Below are the code and all the weights of a small trained network. Each question names an input and a class and asks about switching units off, where a switched-off unit gives its printed mean instead of its output.

import numpy as np


def w(rows, s, z=0):
    codes = np.array(rows[::2]) - 128.0
    scale = np.full(codes.shape[1], s)
    scale[-1] = z or s
    return codes * scale


def f(y):
    return np.maximum(y, 0)


def log_softmax(a):
    a = a - a.max(-1, keepdims=True)
    return a - np.log(np.exp(a).sum(-1, keepdims=True))


def net(x, mask):
    res = np.array(x, float).reshape(1, 8) / 4 @ E
    y = f(res @ A[0][:, :-1].T + A[0][:, -1])
    res = res + np.where(mask, y, B[0][:, -1]) @ B[0][:, :-1]
    return log_softmax(res[-1] @ U[:, :-1].T + U[:, -1])


A, B = {}, {}
E = w([
[249,144,138,186,129],'x0',
[79,210,184,169,121],'x1',
[127,128,127,129,128],'x2',
[127,123,135,127,127],'x3',
[125,125,125,136,130],'x4',
[128,129,126,128,128],'x5',
[131,134,148,107,239],'x6',
[128,132,121,130,129],'x7',
],0.016)
A[0] = w([
[146,125,146,113,253,157],'N0',
[206,45,65,134,127,56],'N1',
[72,97,121,132,38,130],'N2',
[125,148,124,141,131,3],'N3',
[199,130,166,171,118,33],'N4',
[168,140,95,145,28,121],'N5',
[165,135,139,172,134,26],'N6',
[152,113,116,174,43,113],'N7',
[232,130,143,213,116,59],'N8',
[121,230,193,182,119,88],'N9',
[216,155,146,175,114,21],'N10',
[142,125,112,134,65,89],'N11',
[95,106,89,78,127,55],'N12',
[112,196,179,198,121,81],'N13',
[156,152,118,138,122,75],'N14',
[205,135,115,168,130,73],'N15',
[153,131,157,140,220,112],'N16',
[185,52,67,134,135,75],'N17',
[114,216,201,224,110,77],'N18',
],0.011,0.0029)
B[0] = w([
[206,247,144,254,157,238],'N0',
[151,61,73,30,29,239],'N1',
[135,191,156,211,243,210],'N2',
[139,114,137,118,123,133],'N3',
[57,151,157,115,185,203],'N4',
[188,195,126,237,145,223],'N5',
[97,123,172,148,129,171],'N6',
[188,219,90,223,177,211],'N7',
[42,129,186,113,199,253],'N8',
[159,59,82,82,34,217],'N9',
[49,127,168,130,204,220],'N10',
[150,195,108,138,112,181],'N11',
[61,95,136,85,151,185],'N12',
[163,78,80,52,57,200],'N13',
[115,116,144,125,160,154],'N14',
[28,123,186,103,148,210],'N15',
[176,154,116,210,141,206],'N16',
[166,91,87,40,42,224],'N17',
[169,66,76,31,71,228],'N18',
],0.0084,0.014)
U = w([
[201,168,140,211,139,225],'0',
[165,65,120,77,90,2],'1',
[8,122,172,126,154,153],'2',
],0.017,0.00091)

Each question gives the input, the list of numbers given to net, and the class t.
The units are the neurons (one row each of A and B). Each row of codes is followed by its name. A weight is (code - 128) times the scale printed after its matrix; where a second scale follows, it is the last column's (A, B and U).
mask holds one flag per neuron, in row order. A switched-off neuron (its flag False) gives its mean, the last column of its row in B, instead of its output. The means were averaged over made-up inputs and are rounded, as every weight is.
A unit's drop is (log p(t) with every unit on - log p(t) with that unit switched off) / (log p(t) with every unit on - log p(t) with every unit switched off).
The circuit of an input: a set's keep is (log p(t) with only the set's units on - log p(t) with every unit switched off) / (log p(t) with every unit on - log p(t) with every unit switched off). Starting from the 12 units with the biggest drops (on a tie, the unit counted first), units are removed one at a time, each time the one whose removal leaves the highest keep (on an exact tie, the one counted first), for as long as the keep stays at least 0.8.
circuit, biggest first: the units of the circuit, biggest drop first
unit that matters most: the unit with the biggest drop
k most important neurons: the k neurons with the biggest drops, biggest first
drop when u is switched off: that unit's drop, to one decimal
input [2,-5,-5,5,-1,7,-5,0], class 0: 4 most important neurons -> (N5, N7, N18, N9)
input [7,5,-6,2,-6,5,1,5], class 2: unit that matters most -> N8
input [-7,4,2,4,7,-7,7,7], class 0: circuit, biggest first -> (N0, N8)
input [1,7,2,-5,6,3,-5,2], class 1: 2 most important neurons -> (N18, N9)
input [7,-2,3,4,8,4,-5,0], class 2: 2 most important neurons -> (N8, N15)
input [4,-6,-5,-2,-4,-5,5,6], class 1: 3 most important neurons -> (N1, N17, N5)
input [0,-6,0,-7,3,-7,-6,-5], class 0: 2 most important neurons -> (N5, N7)
input [5,7,4,-3,2,-1,-5,7], class 1: 3 most important neurons -> (N18, N9, N13)
input [4,8,-4,2,-5,1,7,-5], class 1: 3 most important neurons -> (N18, N9, N13)
input [-2,6,-4,-7,3,6,-6,8], class 0: 2 most important neurons -> (N2, N1)
input [3,-1,3,-7,6,3,2,-7], class 2: 2 most important neurons -> (N5, N7)
input [7,-8,7,1,-1,-7,-1,5], class 1: 2 most important neurons -> (N1, N17)
input [8,-6,7,8,1,1,2,8], class 2: 3 most important neurons -> (N8, N15, N10)
input [6,7,-8,-5,-1,-2,-2,5], class 1: circuit, biggest first -> (N18)
input [3,0,-3,-1,-4,-4,-2,0], class 2: 2 most important neurons -> (N0, N16)
input [7,-3,6,0,-3,-4,6,-6], class 2: drop when N15 is switched off -> 0.4
input [-7,-3,3,-2,0,5,-7,1], class 0: drop when N8 is switched off -> 0.2
input [6,2,-2,-3,0,5,5,-8], class 2: drop when N15 is switched off -> 0.3
input [-6,-4,-6,4,3,-5,8,7], class 0: drop when N0 is switched off -> 0.6
input [-4,-6,6,-6,-8,7,8,4], class 0: unit that matters most -> N0
